Here is a tiny trained network, its code and every weight. The questions are about switching its units off for an input and a class, where a switched-off unit gives its printed mean instead of its output.

import numpy as np


def w(rows, s, z=0):
    codes = np.array(rows[::2]) - 128.0
    scale = np.full(codes.shape[1], s)
    scale[-1] = z or s
    return codes * scale


def norm(h):
    return h / np.sqrt((h * h).mean(-1, keepdims=True) + 1e-5)


def f(y):
    return y / 2 * (1 + np.tanh(0.7978845608 * (y + 0.044715 * y**3)))


def log_softmax(a):
    a = a - a.max(-1, keepdims=True)
    return a - np.log(np.exp(a).sum(-1, keepdims=True))


def net(x, mask):
    res = np.array(x, float).reshape(1, 7) / 4 @ E
    u = 0
    for l in range(2):
        y = f(norm(res) @ A[l][:, :-1].T + A[l][:, -1])
        res = res + np.where(mask[u : u + 7], y, B[l][:, -1]) @ B[l][:, :-1]
        u += 7
    return log_softmax(norm(res)[-1] @ U[:, :-1].T + U[:, -1])


A, B = {}, {}
E = w([
[132,127,130,127,127],'x0',
[129,216,91,20,166],'x1',
[53,98,227,121,132],'x2',
[120,140,114,162,253],'x3',
[127,127,132,128,127],'x4',
[131,127,127,125,128],'x5',
[131,128,131,127,130],'x6',
],0.0037)
A[0] = w([
[22,209,185,53,116,1],'L0N0',
[149,76,146,149,3,73],'L0N1',
[113,200,160,17,35,36],'L0N2',
[142,202,165,158,213,165],'L0N3',
[180,169,46,142,121,1],'L0N4',
[121,196,157,90,169,124],'L0N5',
[187,79,67,195,110,53],'L0N6',
],0.0062,0.0033)
B[0] = w([
[199,41,146,114,111,203],'L0N0',
[60,121,96,1,100,226],'L0N1',
[160,162,168,210,188,251],'L0N2',
[113,80,76,136,100,224],'L0N3',
[95,142,197,137,90,144],'L0N4',
[142,173,107,93,94,186],'L0N5',
[177,48,31,102,133,172],'L0N6',
],0.0062,0.0027)
A[1] = w([
[192,97,101,14,104,3],'L1N0',
[102,105,136,2,242,22],'L1N1',
[186,138,234,39,216,58],'L1N2',
[227,248,209,111,42,141],'L1N3',
[119,242,158,217,62,37],'L1N4',
[167,151,197,131,242,112],'L1N5',
[162,250,103,100,181,62],'L1N6',
],0.0056,0.0035)
B[1] = w([
[28,91,22,154,53,146],'L1N0',
[138,55,43,107,17,142],'L1N1',
[113,159,45,211,3,186],'L1N2',
[207,118,214,134,187,252],'L1N3',
[206,24,47,63,147,111],'L1N4',
[74,179,126,180,47,172],'L1N5',
[58,161,121,63,154,186],'L1N6',
],0.0064,0.003)
U = w([
[90,49,55,73,39,252],'0',
[41,34,214,41,33,31],'1',
[178,49,46,205,196,103],'2',
[29,70,191,224,181,32],'3',
[255,222,200,42,181,28],'4',
[197,192,237,164,49,93],'5',
[124,213,43,60,182,89],'6',
],0.0095,0.0041)

Each question gives the input, the list of numbers given to net, and the class t.
The units are the neurons (one row each of A and B). Each row of codes is followed by its name. A weight is (code - 128) times the scale printed after its matrix; where a second scale follows, it is the last column's (A, B and U).
mask holds one flag per neuron, layer by layer. A switched-off neuron (its flag False) gives its mean, the last column of its row in B, instead of its output. The means were averaged over made-up inputs and are rounded, as every weight is.
A unit's drop is (log p(t) with every unit on - log p(t) with that unit switched off) / (log p(t) with every unit on - log p(t) with every unit switched off).
The circuit of an input: a set's keep is (log p(t) with only the set's units on - log p(t) with every unit switched off) / (log p(t) with every unit on - log p(t) with every unit switched off). Starting from the 12 units with the biggest drops (on a tie, the unit counted first), units are removed one at a time, each time the one whose removal leaves the highest keep (on an exact tie, the one counted first), for as long as the keep stays at least 0.8.
circuit, biggest first: the units of the circuit, biggest drop first
top k neurons: the k neurons with the biggest drops, biggest first
top k neurons in layer l: the k neurons of layer l with the biggest drops, biggest first
input [7,1,5,5,-4,-3,-7], class 0: circuit, biggest first -> [L1N1]
input [-7,5,-6,0,4,6,2], class 4: top 4 neurons -> [L0N1, L1N3, L0N4, L0N6]
input [-3,8,-5,-3,2,-5,7], class 4: circuit, biggest first -> [L1N3, L0N1, L0N6]
input [3,1,8,1,-5,-5,-1], class 0: top 4 neurons -> [L1N3, L1N2, L0N2, L0N0]
input [7,8,-7,-4,-7,7,1], class 4: top 2 neurons -> [L1N3, L0N1]
input [3,-8,-2,0,8,-5,-5], class 0: top 3 neurons in layer 0 -> [L0N1, L0N2, L0N6]
input [-3,1,1,6,1,7,-1], class 0: top 2 neurons -> [L0N2, L1N3]
input [7,1,7,-5,-8,1,6], class 5: top 3 neurons -> [L0N2, L0N3, L0N6]
input [-5,3,-8,-1,8,-6,-7], class 4: circuit, biggest first -> [L0N4, L1N3, L1N2]
input [5,1,7,1,0,6,-3], class 0: top 3 neurons -> [L1N2, L1N3, L0N2]
input [-2,5,4,-4,4,4,2], class 5: circuit, biggest first -> [L0N2, L1N2]
input [8,6,-5,-1,-3,-3,-6], class 4: circuit, biggest first -> [L1N3, L0N1, L0N4]
input [3,5,0,-4,5,-5,-7], class 4: top 3 neurons -> [L1N3, L1N4, L0N5]
input [-8,8,5,6,-8,-1,-8], class 0: top neuron -> [L1N1]
input [4,5,6,-6,0,-3,-4], class 5: top 2 neurons in layer 0 -> [L0N2, L0N0]
input [5,-7,-1,0,-6,4,-7], class 0: top 4 neurons -> [L0N1, L0N6, L0N2, L1N3]
input [-5,6,3,-7,4,-2,-4], class 5: top 2 neurons in layer 0 -> [L0N2, L0N0]
input [1,5,6,-5,-5,5,-3], class 5: top 2 neurons -> [L0N2, L1N2]
input [4,1,4,-5,8,-7,8], class 5: top 4 neurons -> [L0N2, L0N6, L0N3, L1N2]
input [-1,7,3,-6,5,4,-1], class 5: top 2 neurons in layer 1 -> [L1N2, L1N5]
input [5,5,5,-1,-1,-5,5], class 5: top 2 neurons -> [L0N2, L0N1]
input [-2,1,-7,-8,-3,-6,8], class 4: top 3 neurons in layer 1 -> [L1N3, L1N2, L1N1]
input [5,7,5,-2,-2,4,-8], class 5: top 3 neurons in layer 0 -> [L0N2, L0N1, L0N0]
input [-3,7,5,2,1,8,3], class 0: top neuron in layer 0 -> [L0N0]
